In the rows, zero is written as 128.
Each row has a class, written as a number after it.
[138 150 108 129 143 104 137 136 125 128 138 160 111 150 134 146 130  88
 125 127 150 131 127 128  98 146 122 137 155 170  94 133 104 144 132 143
 131 127 159 133 111 135 124 150 133 113 134 112 109 121 145 154 106 130
 161 120 134 120 116 129 128 125 119 136 123 134 122 126 128 168 131 119
 126 121 120 132 109 144 128 120 132 127 133 130 136  74 136 132 126  97
 121 160 131 173 140 131 117 141 123 122 128  98 114 125 138 128 123] => 2
[130 158 130 141 130 140 150 112 111 136 148 111 117 136 115 163 121  37
 127 145 132 136 141 142 110 118 147 121 109 123 153 128 104 144 137 146
 141 118 149 128 141 131 141 124 142 152 114 120 138 105 126 120 115 130
  98 125 136 132  42 149 139 108 131 122 120 125 139 129 138 186 139 119
 131 125 121 120 105 148 110 116 129 113 119 119 135 110 120 133 138 151
 182 110 116  37 133 128 135 126 122 139  94 185 117 136 154 105 109] => 1
[122 161 132 153 138 132 133 129 115 144 145  97 112 109 114 171 118  51
 125 129 126 136 124 145 106 113 144 121 109 147 145 119 116 140 136 143
 137 125 134 128 135 138 143 133 131 148 111 132 137 117 112 115 117 130
 109 118 138 123  48 146 144 107 131 122 128 110 147 122 137 193 123 128
 126 123 121 128 115 154 114 112 158 114 113 119 165 113 115 122 138 141
 201 110 104  87 137 123 115 119 112 122  88 163 123 146 148  96 110] => 1
[123 123 111 141 132 109 133 138 105 121 123 150  99 141 136 143 133 157
 126 123 132 176 136 133 102 148 132 125 113 137 163 148  94 125 139 169
 151 132 145 115 106 144 123 149 146 131 121 115 101 124  90 175 111 132
 169 114 162 128 110 157 123 117 129 141 129 133 115 141 135 143 130 110
 126 125 127 129  88 169 113 151 120 110 127 111 123  95 150 134 120  82
 150 156 127 179 131 141 151 121 129 145 113 113 120 157 145 114 104] => 2
[120 142 120 134 134 135 132 145 127 142 132 101 108 145 124 145 127 155
 139 127 153 125 129 140  83 139 128 125 131 123 136 129 116 124 131 151
 148 133 152 131 114 117 130 133 156 149 124 125 117 132  85 132 125 137
 135 122 151 126  70 139 133 100 129 131 125 123 133 133 142 150 131 125
 128 114 124 121  90 148 126 140 129 110 123 114 140 124 111 129 126 125
 140 140 131 132 132 139 129 125 110 135 104 123 100 135 145 115 107] => 2
[143 126 109 124 141 116 128 120 124 119 124 139 112 114 130 138 127  57
 113 123 136 127 132 123 119 133 137 128 128 154  94 127 124 137 124 116
 124 127 147 136 121 135 128 128 123 129 133 119 129 121 144 165 112 122
 143 128 123 120 137 131 136 127 119 132 129 134 123 103 134 107 130 122
 128 120 135 134 124 125 121 138 131 124 120 127 129  93 146 129 129 127
 130 141 125 172 127 125 115 136 142 135 127 111 111 131 115 130 137] => 0
[121 148 127 135 137 131 138 123 126 140 144 130 120 136 119 144 123  20
 135 127 144 130 129 138 109 116 142 131 128 129 112 128 115 131 133 134
 147 121 152 130 129 129 135 122 139 140 128 119 140 111 138 142 116 122
 113 124 136 130  63 128 132 112 131 126 121 117 142 124 132 166 133 125
 125 130 122 129 107 123 121 118 135 123 123 126 137 109 119 130 131 144
 149 130 122  64 134 125 129 139 122 133 111 162 126 126 143 115 122] => 1
[114 156 135 148 123 144 139 129 117 148 149 108 115 123 109 160 121  35
 127 132 118 128 127 144 116 109 142 116 105 128 146 131 109 135 136 138
 138 125 134 132 142 143 132 123 135 150 120 123 145 111 119 117 122 123
  86 132 127 126  44 148 134 108 130 122 127 112 141 123 135 199 133 125
 127 128 126 122 118 145 116 116 138 118 115 122 141 120 115 136 132 154
 183 102 116  53 128 118 118 123 110 134  90 177 119 137 141 109 112] => 1
[121 174 120 132 160  92 142 117 102 129 152 171 106 142 106 160 118   4
 142 115 111 149 139 141 145 106 136 131 139 118  77 124 119 148 134 105
 127 115 118 123 126 154 136  90  94 140 119 113 135  89 127 125 103 119
 128 136  96 125  81 135 128 106 152 123 118 122 143 131 129 252 140 127
 122 126 124 147 142 122 119 138 129 131 125 133 116  57 118 123 135 160
 160 111 122   4 126 118 101 110 109 123 115 225 138 142 153 131 121] => 0
[133 137 123 127 145 135 126 118 114 140 130 118 106 142 123 133 128 109
 111 126 118 132 140 127  94 132 138 125 127 137 122 127 124 129 124 131
 146 124 126 132 128 128 134 117 129 152 129 118 137 116 145 161 120 122
 144 122 129 126 105 130 132 123 122 126 128 128 136 127 134 106 134 120
 127 117 132 136 119 114 130 138 133 123 121 119 114 116 131 128 126 123
 136 131 115 100 117 128 131 131 137 143 125 135 121 127 124 122 121] => 0
[127 139 126 138 132 132 133 131 109 128 131 110 102 138 127 141 123 131
 119 128 126 144 131 133 110 128 136 119 115 131 166 139 108 131 139 157
 141 130 137 125 131 135 131 131 143 147 118 121 125 121 107 136 118 128
 130 122 144 130  77 151 135 115 120 130 126 127 128 130 135 139 130 112
 124 120 126 122 108 156 117 136 125 118 124 107 132 113 132 134 129 123
 170 126 115 120 125 136 145 118 130 142 104 144 112 146 138 114 116] => 2
[118 145 130 133 141 128 136 119 119 140 146 141 119 142 115 154 120  35
 136 123 131 134 132 136 117 128 125 123 138 133 116 130 119 145 131 132
 139 114 151 129 122 129 133 120 132 139 119 116 140 111 132 125 128 128
 101 123 132 126  77 131 133 111 129 130 123 119 141 136 127 180 132 122
 130 129 125 127 121 123 121 121 134 130 125 123 123 107 123 133 130 137
 158 130 123  47 139 129 132 134 108 136 114 170 137 127 145 116 117] => 1
[129 156 117 134 144 125 130 131 112 138 132  95 103 132 125 145 121  84
 125 125 112 138 139 133 123 120 145 126 107 134 146 124 122 137 128 131
 126 129 125 136 130 139 132 115 123 154 122 123 129 117 123 137 114 126
 145 126 120 122  84 140 139 108 128 123 127 131 137 124 134 145 134 122
 129 119 128 126 123 145 132 140 128 118 118 113 126 105 125 128 135 147
 153 114 116 126 114 124 119 113 129 137 104 153  97 140 136 122 122] => 0
[128 147 122 138 143 120 128 136 111 132 132 130 114 148 123 132 131 134
 125 127 130 142 128 130 105 135 124 124 131 159 138 132 110 139 133 154
 138 137 139 128 123 142 123 138 146 128 124 118 109 123 120 141 110 116
 144 118 139 130 100 143 129 117 124 127 125 133 136 128 131 151 131 117
 129 125 123 128 111 149 129 127 130 124 128 119 137 101 134 136 125 107
 148 133 122 156 137 132 129 139 130 137 115 131 115 142 141 120 123] => 2
[133 132 126 140 147 125 129 134 113 136 132 111 109 123 120 143 125  95
 122 131 127 147 133 131 107 123 128 119 124 147 141 129 126 132 133 141
 132 132 134 131 123 136 135 130 137 144 123 120 130 122 111 152 120 126
 135 120 136 124  91 134 134 110 131 128 128 124 129 121 134 125 138 119
 125 114 125 125 113 145 121 133 134 118 122 115 135 104 135 140 135 125
 172 125 120 139 119 125 127 128 128 138 104 134 110 153 128 118 121] => 0
[129 180 116 134 154 116 135 136  99 139 133 102 116 135 134 146 128  73
 120 128 124 133 132 129 124 122 138 136 114 180 125 122 129 140 127 137
 128 130 122 137 119 142 131 136 128 137 125 122 116 117 147 139 109 128
 167 130 125 121 113 131 137 125 132 119 124 135 134 119 139 157 131 122
 127 113 124 136 123 134 139 124 133 122 124 110 133  89 122 140 131 123
 140 124 120 160 142 122 117 120 125 118 123 133  87 138 149 122 129] => 0
[123 142 124 139 139 138 132 126 121 151 139 101 103 134 112 152 121  98
 125 129 120 136 138 144 109 115 150 118 127 134 139 123 117 138 131 133
 122 129 125 135 136 135 137 116 126 152 108 120 143 120 120 134 121 125
 113 126 119 120  60 133 140  97 125 123 118 126 146 125 132 168 128 124
 132 118 122 127 126 139 123 130 134 123 114 117 133 125 118 127 132 134
 178 110 117  68 124 120 129 117 115 133 104 158 116 142 145 113 113] => 1
